Here is a tiny trained network, its code and every weight. The questions are about switching its units off for an input and a class, where a switched-off unit gives its printed mean instead of its output.

import numpy as np


def w(rows, s, z=0):
    codes = np.array(rows[::2]) - 128.0
    scale = np.full(codes.shape[1], s)
    scale[-1] = z or s
    return codes * scale


def norm(h):
    return h / np.sqrt((h * h).mean(-1, keepdims=True) + 1e-5)


def f(y):
    return np.maximum(y, 0)


def log_softmax(a):
    a = a - a.max(-1, keepdims=True)
    return a - np.log(np.exp(a).sum(-1, keepdims=True))


def net(x, mask):
    res = np.array(x, float).reshape(1, 2) / 4 @ E
    u = 0
    for l in range(4):
        y = f(norm(res) @ A[l][:, :-1].T + A[l][:, -1])
        res = res + np.where(mask[u : u + 6], y, B[l][:, -1]) @ B[l][:, :-1]
        u += 6
    return log_softmax(norm(res)[-1] @ U[:, :-1].T + U[:, -1])


A, B = {}, {}
E = w([
[252,85,106,81,100,155,190,62,147,128],'x0',
[132,100,51,145,112,181,164,227,109,62],'x1',
],0.0019)
A[0] = w([
[77,111,99,90,113,202,156,153,122,103,179],'0.n1',
[146,172,175,94,159,87,77,53,190,162,189],'0.n2',
[150,146,107,96,131,118,99,99,120,106,49],'0.n3',
[193,112,80,73,39,199,191,63,203,162,161],'0.n4',
[232,165,217,64,157,133,110,116,182,194,6],'0.n5',
[5,176,100,161,168,123,108,140,101,139,139],'0.n6',
],0.0015,0.0023)
B[0] = w([
[85,150,118,205,144,98,135,73,140,99,208],'0.n1',
[93,124,13,157,125,129,161,138,100,58,254],'0.n2',
[154,138,175,126,137,112,166,91,127,121,128],'0.n3',
[49,137,116,188,136,106,60,147,85,123,247],'0.n4',
[83,98,194,171,84,169,80,253,119,117,154],'0.n5',
[116,56,95,181,82,152,136,69,97,100,240],'0.n6',
],0.002,0.0021)
A[1] = w([
[95,203,196,114,130,134,39,215,138,155,46],'1.n1',
[251,67,141,72,92,185,170,81,159,149,53],'1.n2',
[63,116,73,216,125,120,122,91,94,74,148],'1.n3',
[144,209,215,50,194,99,98,91,182,222,50],'1.n4',
[110,148,218,85,106,90,96,69,145,182,50],'1.n5',
[129,193,220,100,145,87,114,41,189,228,10],'1.n6',
],0.0027,0.0014)
B[1] = w([
[101,52,173,176,142,202,133,79,169,189,154],'1.n1',
[2,59,236,130,200,132,146,55,205,196,173],'1.n2',
[198,175,123,34,96,94,103,73,133,192,252],'1.n3',
[169,189,62,101,71,126,149,198,58,22,156],'1.n4',
[157,156,95,204,174,128,165,179,118,45,165],'1.n5',
[218,208,99,180,173,133,126,223,89,29,172],'1.n6',
],0.0029,0.0046)
A[2] = w([
[137,111,67,128,106,195,170,230,119,58,46],'2.n1',
[104,57,229,179,112,162,115,146,158,172,5],'2.n2',
[183,128,105,91,132,80,166,103,167,140,81],'2.n3',
[4,124,132,209,133,125,53,149,88,156,20],'2.n4',
[118,156,162,128,176,92,118,60,124,103,225],'2.n5',
[144,69,174,188,164,133,180,60,175,105,97],'2.n6',
],0.0034,0.0011)
B[2] = w([
[247,253,155,241,186,14,116,143,98,31,237],'2.n1',
[14,131,147,166,230,131,249,168,151,94,168],'2.n2',
[48,159,137,88,95,100,50,120,103,174,186],'2.n3',
[113,3,199,27,152,215,232,58,206,206,253],'2.n4',
[176,99,61,151,61,164,186,221,123,88,244],'2.n5',
[11,61,180,95,168,197,133,139,144,239,208],'2.n6',
],0.0024,0.0028)
A[3] = w([
[193,189,103,172,122,71,113,155,101,69,7],'3.n1',
[56,30,197,116,154,222,112,160,169,201,40],'3.n2',
[38,75,125,126,130,231,137,166,146,182,41],'3.n3',
[78,3,181,96,154,232,165,86,175,170,59],'3.n4',
[194,56,124,93,116,147,144,75,141,101,4],'3.n5',
[222,217,128,200,178,80,94,152,122,31,106],'3.n6',
],0.0038,0.0024)
B[3] = w([
[115,109,163,221,228,149,194,197,142,88,194],'3.n1',
[15,43,157,114,191,192,225,51,247,222,232],'3.n2',
[66,66,213,72,192,156,190,43,213,204,203],'3.n3',
[3,83,212,123,243,190,201,110,236,190,254],'3.n4',
[35,126,192,67,87,145,61,106,154,212,132],'3.n5',
[154,209,16,201,193,47,209,222,93,39,238],'3.n6',
],0.0035,0.0067)
U = w([
[31,26,217,85,243,216,236,43,220,245,235],'0',
[238,242,11,237,231,38,225,233,35,11,228],'1',
[225,230,24,2,15,29,34,32,28,226,208],'2',
[243,18,224,162,46,239,22,163,43,42,3],'3',
],0.0049,0.004)

Each question gives the input, the list of numbers given to net, and the class t.
The units are the neurons (one row each of A and B). Each row of codes is followed by its name. A weight is (code - 128) times the scale printed after its matrix; where a second scale follows, it is the last column's (A, B and U).
mask holds one flag per neuron, layer by layer. A switched-off neuron (its flag False) gives its mean, the last column of its row in B, instead of its output. The means were averaged over made-up inputs and are rounded, as every weight is.
A unit's drop is (log p(t) with every unit on - log p(t) with that unit switched off) / (log p(t) with every unit on - log p(t) with every unit switched off).
k most important neurons: the k neurons with the biggest drops, biggest first
top k neurons in layer l: the k neurons of layer l with the biggest drops, biggest first
drop when u is switched off: that unit's drop, to one decimal
input [-1,-3], class 2: 4 most important neurons -> (0.n2 3.n4 2.n1 3.n2)
input [-1,-2], class 2: 2 most important neurons -> (0.n2 3.n4)
input [-3,-2], class 2: top neuron in layer 1 -> (1.n3)
input [1,0], class 2: 4 most important neurons -> (3.n4 2.n1 3.n2 3.n6)
input [2,2], class 2: 2 most important neurons -> (0.n4 3.n4)
input [0,-3], class 2: 3 most important neurons -> (0.n2 3.n4 2.n1)
input [6,7], class 1: top 2 neurons in layer 0 -> (0.n4 0.n6)
input [-2,3], class 2: top 4 neurons in layer 1 -> (1.n3 1.n6 1.n5 1.n4)
input [-1,0], class 2: 3 most important neurons -> (3.n4 3.n2 3.n6)
input [-3,1], class 2: top 2 neurons in layer 1 -> (1.n3 1.n2)
input [-3,-1], class 2: top 4 neurons in layer 3 -> (3.n4 3.n2 3.n6 3.n3)
input [7,8], class 1: 2 most important neurons -> (1.n3 2.n1)
input [-3,5], class 1: drop when 1.n2 is switched off -> 2.2
input [-4,5], class 1: drop when 2.n1 is switched off -> 2.3
input [0,0], class 2: drop when 3.n2 is switched off -> 0.2
input [1,-3], class 2: top neuron in layer 0 -> (0.n2)
